Table B holds the same points as the rows below and some others, measured another way and shuffled. Each row below is followed by which row of B it is.
B:
1: [  51 -103 -169  -72 -176 -221   81  -15   98  -72   93   30    8  -26
   39 -101  118   57  -57   -2  162 -166 -257  149    2  -98  100   80
 -196 -120]
2: [  28   56  -66  141   -1 -121  116  -83   -7  -85  131   15  -59 -245
  -86  -40   36  -65  -26  -27   24   79   50  -52  -73  -83   17  115
  -72   31]
3: [-278 -366 -446 -115  -97 -362   54   92   11 -388  103  177 -153  -74
  175 -262  -64 -101 -248  125  370 -138 -138  -18  130 -232  284 -186
  -59 -363]
4: [  45  310   99  475 -186  159   82  -10  -25  -66 -107 -203  -97   72
   20  247  -70  -75  313  -33  105  339  128  286  -52   59 -241  153
   42  349]
5: [ 432  170  247  -73   66 -112  -85 -352  102   54  172   87  211 -175
 -108 -280  280  170  -64  -45 -137   40 -294 -331 -144  163  227   79
 -166  -97]
6: [  21  -72 -219  -33 -198 -196  152   59    8  -80  100   26  -52  -82
   82  -43   61   48  -41    1  156 -128 -130  142    8 -180  -26  105
 -112  -61]
7: [-216 -117 -281  295 -101  -92   41  109  -26 -225   79  -35  -59  -81
   84   36 -128 -148  173   47  314   77   39  289   62 -271  -76  -58
 -138  -37]
8: [ -97  -22 -185  228 -132 -139   98  -54  108 -179  132    8 -159 -167
  -34   55  -41 -155   63  -39  223  163   80  177  -49 -131   97  137
 -120   80]
9: [ 137  140   35  144 -295   30   38 -110  112   43   50 -105   14  109
   12  182   52    3  302  -96  112  153 -102  315  -28   73  -40  244
 -173  212]
10: [  66  211   92  147   48   44  201   -2 -158   25 -132 -188  -64  -62
 -107   64  114  -66  -69  -17 -126   87    4  -17  -72   68 -215  -23
   96  126]
11: [ -35 -137 -219  -70   77 -294  197    2   27 -188  103   97  -89 -297
  -45 -257  154   -9 -333    9   48 -156 -135 -162  -60 -173   87   -6
  -90 -218]
12: [  36   21  -31  150    7 -159  -10  -94  -24  -87  106   11   37 -170
  -83 -140   -9  -11  -38   68   44  -41  -19  -50  -13  -29  131   46
  -97  -63]
13: [-137  -59 -146  291 -137 -169  -61  -19   96 -232   11  -29  -73   21
    6  -53 -112 -104   31  110  319   11  -44  253   42  -45  226  -14
 -117  -35]
14: [  98   -6   52   -4 -130   30   40 -157   75  -33  -14  -98   40   61
   16  -48  120   38   97  -52  -24  198 -127   35   -5  151   23   61
 -112   44]
15: [ -32 -212 -228 -258  -56 -270  113    3  -48 -192   70  122  -45  -87
  116 -290   99   54 -284   67   81 -157 -202 -202   67  -79  153  -94
  -20 -293]
16: [ -69  -50  -87  -83   83 -167   50    3 -135 -161   83  117   87  -76
   11 -220   50   24  -67   33  -37 -203 -189 -252   83    3   -3   22
 -101 -235]
17: [-115   19  -60  127  -92    6   84  -49   50 -190    3  -16  -59   56
   29   49   25 -103  178  -89   88  173  -79   71   26   74  -62  128
 -126   54]
18: [ -18 -166 -255 -136 -175 -253  114   -6   33 -122  141   84  -68  -96
   75 -112   56    3 -117   13  176 -105 -137   48   30 -149  141   39
 -112 -147]
19: [ 110    2  -46 -225  -25  -77  335  -14 -143  182   18 -147  -31 -181
 -139   22  228   15 -190  -82 -267 -100  -48  -52  -59  -20 -200   95
  -18   37]
20: [ 432  178  172  -27 -265  -24  -66 -232  175   77  123   26  198   81
   89  -81  218  261  223  -84   33   65 -343   56  -72  125   55  243
 -227   53]
21: [ 110  334  112  181  -55   69   90   -7 -217   21    3  -54   17   11
   -5  154   -2  -37  207  -37  -50   76    1  -34  -11   56 -252  124
   63  160]
22: [  42  257   60  454  -69   25   -8  -13 -142  -77   55  -67   15 -121
  -20   60 -171  -12  234   74   49  126  200   65   -1  -37 -140  166
   15  188]
23: [ -31   56 -168   37    1 -203   97  120 -180 -154   60   96  -23  -91
   71  -91   12  -22  -92   67  146 -222 -153  -69   39 -178  -73  -54
    5 -169]
24: [  22  109  -43  276  -35 -102   20  -78  -41  -98  163   25  -14 -225
  -68  -16  -82  -59   98   28   79   85  119   -3  -34 -100   33  142
  -72   63]
25: [-102 -148 -174   21  -33 -249 -151  -36   57 -361  168  259  124   22
  164 -318  -34   56   72   76  268 -170 -312 -139  128  -51  220   16
 -244 -344]
26: [ 250  392  232   77   25   99   17 -130 -236  117   50  -36  113    5
  -62  131   92  -42  212  -70 -130  116  -88 -169  -48  138 -180   45
   47  121]
27: [ 251  363  203  107  -81   92   -3 -150 -119   93   54  -44   86   61
  -29  167   90  -40  270  -90  -30  165 -120  -27  -56  136 -120   99
  -14  163]
28: [  76  159   98  105  -79   86  176 -118   86  -70  -69 -101  -67   26
  -30   72  176  -25  110 -155  -75  264  -96   18  -86  174 -155  187
  -66  179]
29: [  74  425  168  372 -140  193   -3  -54 -201    6   29  -81   16   94
   15  319 -134 -119  489  -65   33  286  128   94   12  110 -267  200
   44  318]
30: [  95  -31   54   95  -67   -6  -69 -194  161  -35   39  -91  130   51
  -47  -61  138   -6  169  -47   71  142 -233  148  -24  101  105    7
 -269  -19]
31: [ 381  351  387  180  -37  290   -2 -275  -19  247   -9 -247  223   40
 -126  159  213   53  400 -159 -251  379  -93   46 -123  253 -260  132
 -134  295]
32: [-196 -164 -312   79  -44 -164  118  101 -102 -245   91   45 -112 -157
  105  -83  -70 -121  -47   57  219   29   34   30   64 -255  -23 -118
  -21 -144]
33: [-178  -67 -129   85  -28  -66   93   58  -67 -236   32   49   26  -20
   72 -114  -37   13  112   -5   14  -49  -73  -62  105  -10 -142  147
 -137  -88]
34: [ 404  136  184 -166 -210    3   50 -253  112  149   75  -45  143   40
    7  -64  267  217   92 -110 -141   94 -268  -41  -79  197   22  222
 -152   83]
35: [   8   17  -43   39   98   14  172   -1 -182   42   15 -140   36 -167
  -90   16  117  -97    0  -35 -106   75  -14  -19  -32  -97 -228 -114
  -39  -12]
36: [ 116  308   67   66   74    1  124    8 -316   42   52   -6   16 -102
  -47   98   50  -90   61  -28  -82   -4  -23 -185  -33  -27 -235  -18
  108   40]
37: [  34   60  -11  176  -53    7   92  -15  -30  -84   13  -67   41  -69
   19  -40   40   41  131  -19   -6   91  -37   42   -6  -25 -175  107
 -103   46]
38: [-254 -124 -283   51   42 -235   80  157 -169 -307   94  157  -21 -112
   93 -183  -97  -52  -56   91  152 -243  -84 -122  131 -187  -46   -3
  -73 -261]
39: [ -92  -44 -129  -42   55 -116  192   26  -43 -202   -5   43  -76  -94
   17 -120  136  -54 -124  -50    3  -15 -155 -145   -4  -32  -90   -3
  -47 -126]
40: [-175  -74 -232  313 -148  -33   96  113  -17 -215   27  -76  -79  -67
  105   46 -119  -79  188   31  238  141   87  281   49 -217 -162   33
  -98   49]
41: [ -20  -20  -83   37 -192  -11  177   54  -67 -128  -40  -56  -43    7
  136  -68   -6  124   49    9  -37   55   16    6   67   15 -195  180
    0   55]
42: [-286 -329 -430   87    2 -285   81  167  -10 -308   92   56  -60 -163
   87 -189  -38 -114 -127  102  339 -172 -124  161   83 -369   54 -199
 -178 -310]
43: [  94   60  -43   33 -203  -83   33  -95   68    5   94  -26    3   41
   -6   86   71  -41  142  -56  137   31 -159  198  -16   10   67  124
 -161   55]
44: [  -2   39  -85  217  -11 -138   38  -54  -42 -117  147   27  -17 -232
  -58  -73  -53  -53   20   45   81   31   78  -19  -26 -119   50   84
  -78   -4]
45: [  -6  117  -22  265  -28  -52  117   79  -84 -147 -115 -101  -59  -44
   21  -65    4   22  -60   80   61   -7  -23   60  -11  -33 -141   -4
   50   33]
46: [  47 -142  -80 -155   98 -168  128  -29  -39  -77   26    5   94 -153
  -28 -298  212  101 -223   20 -103 -168 -251 -191   -2  -39  -17  -68
 -133 -248]
47: [ 184   51   40   -8 -291  -26   -9 -210  155   44   91  -61   23   92
   11   68   91   26  186  -76   94  177 -138  194  -27  126  149  177
 -169  125]
48: [ 416  382  402  -46  -60  194  226 -152  -93  365 -171 -315  161   80
 -195  122  343  194   75 -142 -476   12 -195   -5 -123  348 -372  271
  -40  291]
49: [-179  -42 -216  396 -206    1   -2   61   18 -231   70  -60  -71   -5
  127  121 -184 -141  333   24  345  252  113  362   60 -198  -85   28
 -121   96]
50: [ 204   64  167 -319  153  -20  256 -177  -11   67  -97  -77   43  -69
 -149 -176  442   72 -282 -152 -375   -6 -334 -360 -113  265  -96   22
  -45  -81]
51: [ -97 -105 -263   49  135 -188   97   94 -184 -164  128   59   -8 -261
   29 -128   35 -133 -110   58  171  -72  -76  -73    5 -338  -70 -263
  -43 -252]
52: [ -61   24 -141  128 -154  -19  115   50 -126 -187   58   22  -80  -58
  161   -3  -96  -10  134   13  104  167  101  -16   64 -100 -153   76
   44   43]
53: [-229 -194 -281  -75   68 -217  271  144  -44 -301  -19   77 -124 -150
   56 -224  108  -19 -254   -7   32 -170 -148 -142   43 -137 -118    9
  -66 -229]
54: [  49 -123  -81 -227  -89 -158   -6 -158   35 -129   77   82    0   37
   68 -179  120  -16 -110    3   96   44 -239 -144   40   87  261  -99
  -66 -192]
55: [ 120  195  119  316  -90   10  -36 -138  -12  -17   67  -76   65  -80
  -73   12  -53   22  200   26   -2  137   72   59  -32   74    4  189
  -88  160]
56: [ 109  178  132  236  -51  172   97  -81  -64   75  -19 -204   88  -30
  -60  128   70   -2  296  -86 -124  246   29  125  -44   63 -302  131
 -107  214]
57: [ -37 -166 -172 -161 -146 -185   81  -45   20 -152   48   50  -56    4
   87 -154   57   11 -124   28  106  -33 -151  -37   64    3  160   -7
  -60 -149]
58: [ 151  269  159  197 -288  206   49 -142  -47   28   10 -123   -7  123
   78  218  -54   21  412  -92  -48  404  125  100    9  201 -186  288
   17  351]
59: [ -86  -10 -122  161  -22 -138   88   27   10 -181  -64  -61 -112  -34
  -15  -55   42 -110 -123   51  183    1 -103  114  -18  -57   59 -109
  -22  -60]
60: [   6    6  -18  181  -31 -148  -20  -65   24 -108    9  -45   25  -57
  -69 -138   -3    0  -58   96   87  -72  -81   57    3   25  149   16
 -101  -55]
61: [ 244  119  172 -424  281   -8  449 -161 -133  212 -109 -156  -44 -240
 -287  -94  554  -21 -466 -212 -547    7 -239 -454 -208  208 -222  -53
   70  -28]
62: [-347 -317 -439  245  -40 -402   19  135   63 -403  144  130 -110 -235
   32 -268 -190  -87 -174  187  380 -257   17  145   98 -331  251   -4
 -187 -275]
63: [ 153   61  111  -30 -133   50   -9 -216   47   -7   16  -70   52   87
   18  -17  114   14  133  -61  -28  256 -127  -31   -8  203   73   42
  -74   61]
64: [  99  145   81 -239  238  -74  199  -41 -325  115   -6  -39   59 -139
 -178  -64  231  -77 -238  -34 -303 -179 -175 -378  -30   86 -148 -129
   76 -139]
65: [ -70   30  -74  243  -19 -114   53   31  -15 -181  -90  -85  -82  -17
  -12  -68   -2  -73  -91   91  169    0  -66  117   -4  -30   42  -97
   -2  -33]
66: [  28  -24   -4   59   25 -165   10  -78   58 -107  -91  -79  -11   11
  -82 -171  129  -33 -217   81   95  -79 -237   34  -26   79  205 -151
  -64 -132]
67: [  21  196  -24  306 -153   59  210  -36   21 -106   50  -64 -153 -145
    3  163  -10  -61  204 -114   30  315  178  107  -87  -44 -227  299
  -15  291]
68: [-116 -117 -176  -41   -5 -169  198  -46  119 -204    2   12 -166  -94
  -44  -79  163 -131 -186  -78   99   49 -155   -1  -53  -17   88    6
 -103  -86]
69: [  91  118   59  126  -30  -16  119  -32   -6  -63 -104 -111  -21   -6
  -20  -54  132   32  -48   -4  -20   60 -127   16  -50   74  -91   19
   -9   44]
70: [-102  -10 -152  251  -30  -40   40   41  -69 -162   84  -22    1 -108
   46   13  -61 -104  180   10  178  110   15  125   26 -184 -120  -31
 -113  -20]
71: [ 374  148  185  -74   74 -149  -81 -179   58  -92  -24   85  175    4
   55 -376  306  223 -207   50   14  -99 -490 -298  -94  131  165 -147
  -56 -248]
72: [ -75  -28  -10   22  -24  -20   51  -70   23 -155   14    9   57   48
    8  -88   67   -3  127  -61  -37   41 -162  -67   58  135  -45  138
 -175  -53]

[  63  201   73  -72   86 -256 -139   76  286   17 -141  133  102 -137
 -121   72  -30  -58   34  -73  -94  -46   96    6   50]  1
[ 133 -316  -46 -319  -39 -114  -48 -201 -235  165  166 -256  -43  -20
  519 -179  -61 -110   26    4 -150   76  103  -81  134]  70
[-116 -137  127  -18 -146  243 -139  387   57  -29  -26   61 -182    6
   66 -235 -180  132  188   84   31 -327  -25   28  -97]  22
[-145  -37  116   79  -50  152 -293  238   -5   -1  -45   97 -162  -41
   62  -85  -88   69  182   44  -27 -179  150   65 -117]  26
[ -56  -27   -7  -44  -63  -63 -140 -130  -95   -6  -54 -106    4  -42
  139  160  219   65 -107   35   15   68  112   36    8]  64
[ 126 -267 -119  -86  153  -59  -68 -232 -253  259  398 -115   77   29
  297 -106 -147   70   19  -18 -107  274   42 -169 -158]  42
[ -15    1   83  -91    0 -188  -33  -13   80  106    4   -1   -7 -193
  135 -147    2  -35   89 -134 -139  -97   23 -102   99]  47
[  50 -216   -6 -154  156 -178   34 -284 -253  102  150 -106   51  -11
  367 -177  144  -18  -66 -117  -83   12  -43 -160   58]  69
[ 115 -213  -68 -190  173 -220   31 -147 -278  142   58    3  -44  -99
  309 -240   54 -198  -61 -217  -25    1   33  -73  162]  68
[ -39 -254  -61   46    1  215  -47  230 -196  155  198   77 -118  -70
  127 -165 -192  194   58  -23  129  -69  -14  -63 -214]  24
[  80   35   37 -220   45 -357  -66   15  116  109 -131   99   19 -198
  -63  -60   46 -187   66  -89   19  -34  -25   19  217]  61
[  61  256   44 -142  -82 -249   91   63  338  -58  -87 -116   78   56
 -173   17   22 -251  -28    3 -122   30   34   90  194]  14
[ -80  -88   -2  140   96  113  -40   68  -71   75  217   64   29   52
  -41  -68  -38  235   19    2   59    4  -97 -100 -271]  13
[ 125  -41   20 -208  -28 -103 -125   94  142   46    9  -30   11   36
   42 -111 -183 -103   95   55 -111    3   48   24   54]  30
[ -80  159    5  220   51   88   25  233  113   57  199   48  -56   99
 -218 -134 -177  -84   92  -62  -70   46   70   25 -161]  52
[ -75  252  100  247  118  121 -103  531  250   30   53  269 -146  -15
 -225 -222 -393 -161  246 -127 -118 -195  233   79 -158]  18
[  55  174   51  -23   -6  -37 -142  312  341  -25  -60  138   23   71
 -329  -34 -223  -72  115   68  -26  -34   17  108  -61]  37
[  97 -128 -162 -108   40  -73  150  -63 -188  118  134 -102   56  -54
  187   63   52   13 -218  -75  113  134   34  -43    2]  5
[-152  272  158  164  -99  171 -308  511  336 -162 -227  208 -142   61
 -364   40 -145  -22  181  118   18 -222  172  238 -124]  29
[  23  -63 -109   40   21  117   72  195  -97   83  173  -14  -35   29
   52   -1 -143   35  -76  -12  106   48   94   21 -138]  44
[ -41 -134   75  -51   77    4  -16    7 -112   32  126  -47  -33   73
  228 -211   -5    3   70  -14  -58 -138  -15  -76  -33]  65
[ -63  287  111  115  -56  156  -69  555  395 -182 -141  160  -45  160
 -376   13 -204  -33   75  111   51 -239   73  194 -123]  60
[ -75   -7  119   26   66   12 -121  184   63   32   59   99  -52   24
  -16 -170 -106    6  182   17  -33 -164   -3  -13  -86]  10
[ -38 -241  -47  152  238   90   54 -173 -360  155  370  -17  -60   57
  285 -409  -27   51   -8 -267 -161   47  -29 -230 -181]  41
[  96 -336  -18 -207  260 -257  -97 -544 -413  116   78  -89  106 -131
  641 -122  284  108 -170 -227 -162   21   23 -270   57]  48
[  79  173   25 -241 -218 -146   31  221  375 -141 -286  -46   83  -11
 -226  181   71  -39 -125  116  104  -93  -46  155  173]  62
[  36 -185  -59 -107   10  -80   83 -169 -215  195  298 -236  -34   -4
  354 -178  -46 -101   21  -63 -141  138   77 -108   40]  32
[ -96  123  112  -77 -176 -167   23   23  211    6  -68 -115  -38  -94
  -66  -90  117 -103   79  -32 -114  -75  -38    6  173]  54
[ -81  133   81  106   33   35 -226  234  105  -24  -67  126  -77  -18
  -62   29  -89  -30  107   10  -34  -97  211   98  -96]  27
[ 129   61  -81 -220   -1 -320  -16 -225   44  -30 -159  -87  123  -15
  -61  144  269 -142 -235  -53   14  180   -7   67  205]  17
[  55 -253  -77  -33  193  -38  -92 -127 -329  141  153   57  -67   -8
  213 -247    2  -36  -23 -171  -18   72    7  -86  -51]  39
[ 120 -156  -34 -129   66  -16 -120   20  -69  149  216  -69  -16   58
  223 -147 -260  -64  114   33 -128   85  125  -39  -64]  31
[ 121  -52  -92 -331 -124 -331  130 -154   21   93  -91 -167  119 -194
  116  182  217  -46 -205  -12  113  105  -49   -3  251]  2
[  11  180    4   13  105 -174   26    7  153   14   59    6  142   68
 -180  134   59  -36  -52   32   26   89    1   22  -50]  59
[ -98   35   47  197   55  151  -33  259   46   83  232   76 -115   83
 -119 -285 -246  -36  189  -66 -100  -44   32  -23 -186]  63
[ -23  168   73  -41 -167   74 -217  326  262 -219 -337   79 -107   86
 -241   23    2  -88  -23   61    3 -161  109  235   63]  16
